Here is a tiny trained network, its code and every weight. The questions are about switching its units off for an input and a class, where a switched-off unit gives its printed mean instead of its output.

import numpy as np


def w(rows, s, z=0):
    codes = np.array(rows[::2]) - 128.0
    scale = np.full(codes.shape[1], s)
    scale[-1] = z or s
    return codes * scale


def f(y):
    return np.maximum(y, 0)


def log_softmax(a):
    a = a - a.max(-1, keepdims=True)
    return a - np.log(np.exp(a).sum(-1, keepdims=True))


def net(x, mask):
    res = np.array(x, float).reshape(1, 5) / 4 @ E
    y = f(res @ A[0][:, :-1].T + A[0][:, -1])
    res = res + np.where(mask, y, B[0][:, -1]) @ B[0][:, :-1]
    return log_softmax(res[-1] @ U[:, :-1].T + U[:, -1])


A, B = {}, {}
E = w([
[121,134,41,131,142,228,109,183,97,208,130],'x0',
[128,67,136,112,191,116,89,197,40,113,199],'x1',
[236,117,211,177,120,180,214,191,161,86,128],'x2',
[114,117,134,58,66,162,118,169,114,98,68],'x3',
[71,247,174,140,151,155,203,145,68,169,165],'x4',
],0.012)
A[0] = w([
[123,137,88,110,169,169,104,194,80,165,162,244],'neuron 1',
[123,171,219,158,140,123,206,143,95,104,125,167],'neuron 2',
[70,107,86,120,50,136,90,102,120,146,27,252],'neuron 3',
[186,148,173,210,145,108,125,120,171,81,114,230],'neuron 4',
[127,107,130,138,187,86,99,124,63,145,194,163],'neuron 5',
[162,99,164,145,125,70,148,77,226,55,111,164],'neuron 6',
[100,154,213,114,112,122,176,133,109,98,145,125],'neuron 7',
[96,124,100,159,234,123,99,148,63,194,206,156],'neuron 8',
[109,186,77,188,150,164,169,143,119,254,138,177],'neuron 9',
],0.0096,0.0036)
B[0] = w([
[109,57,142,144,198,187,124,162,84,85,97,224],'neuron 1',
[183,183,205,97,55,108,215,132,2,132,165,235],'neuron 2',
[136,188,60,76,130,81,58,128,168,160,48,214],'neuron 3',
[159,69,192,152,62,112,191,126,139,156,149,217],'neuron 4',
[68,58,194,78,117,99,103,127,160,66,163,217],'neuron 5',
[179,85,122,203,9,70,120,134,172,196,108,229],'neuron 6',
[109,185,114,77,76,88,181,129,81,138,155,198],'neuron 7',
[15,74,197,163,197,142,87,61,78,114,148,253],'neuron 8',
[107,119,155,138,175,204,204,58,103,204,56,236],'neuron 9',
],0.009,0.016)
U = w([
[91,101,147,167,201,169,125,64,89,156,133,5],'0',
[179,118,131,181,181,215,167,181,116,133,114,83],'1',
[106,81,152,117,163,87,66,147,133,36,216,167],'2',
[160,200,170,95,101,120,194,151,70,113,175,182],'3',
[191,90,84,97,140,227,80,246,129,78,85,206],'4',
[199,69,142,235,78,102,148,139,181,162,127,127],'5',
[137,211,93,116,129,155,156,76,216,173,98,181],'6',
[122,173,22,92,127,55,29,106,145,154,99,106],'7',
],0.011,0.0027)

Each question gives the input, the list of numbers given to net, and the class t.
The units are the neurons (one row each of A and B). Each row of codes is followed by its name. A weight is (code - 128) times the scale printed after its matrix; where a second scale follows, it is the last column's (A, B and U).
mask holds one flag per neuron, in row order. A switched-off neuron (its flag False) gives its mean, the last column of its row in B, instead of its output. The means were averaged over made-up inputs and are rounded, as every weight is.
A unit's drop is (log p(t) with every unit on - log p(t) with that unit switched off) / (log p(t) with every unit on - log p(t) with every unit switched off).
The circuit of an input: a set's keep is (log p(t) with only the set's units on - log p(t) with every unit switched off) / (log p(t) with every unit on - log p(t) with every unit switched off). Starting from all 9 units, units are removed one at a time, each time the one whose removal leaves the highest keep (on an exact tie, the one counted first), for as long as the keep stays at least 0.8.
circuit, biggest first: the units of the circuit, biggest drop first
top k neurons: the k neurons with the biggest drops, biggest first
drop when u is switched off: that unit's drop, to one decimal
input [5,-7,3,8,-7], class 7: circuit, biggest first -> (neuron 3)
input [-8,6,-5,5,4], class 2: top 2 neurons -> (neuron 5; neuron 9)
input [8,-5,5,-8,-2], class 1: top 3 neurons -> (neuron 8; neuron 5; neuron 4)
input [4,6,6,-5,-4], class 2: circuit, biggest first -> (neuron 9; neuron 5)
input [3,7,-5,0,-7], class 2: top 2 neurons -> (neuron 9; neuron 5)
input [4,6,-5,8,-1], class 4: circuit, biggest first -> (neuron 1; neuron 3)
input [6,-8,2,-5,3], class 6: top 2 neurons -> (neuron 8; neuron 1)
input [-5,3,-6,2,0], class 7: top 2 neurons -> (neuron 1; neuron 3)
input [7,-5,1,4,3], class 6: top 2 neurons -> (neuron 8; neuron 3)
input [1,8,-8,5,2], class 2: top 2 neurons -> (neuron 5; neuron 9)
input [8,1,7,-6,5], class 0: drop when neuron 8 is switched off -> 0.3
input [-1,3,-5,4,1], class 2: drop when neuron 9 is switched off -> 0.8
input [-8,2,-6,4,-3], class 7: drop when neuron 4 is switched off -> 0.0
input [-7,7,-8,-8,3], class 2: circuit, biggest first -> (neuron 5)
input [2,5,-7,-2,-6], class 2: drop when neuron 9 is switched off -> 0.2
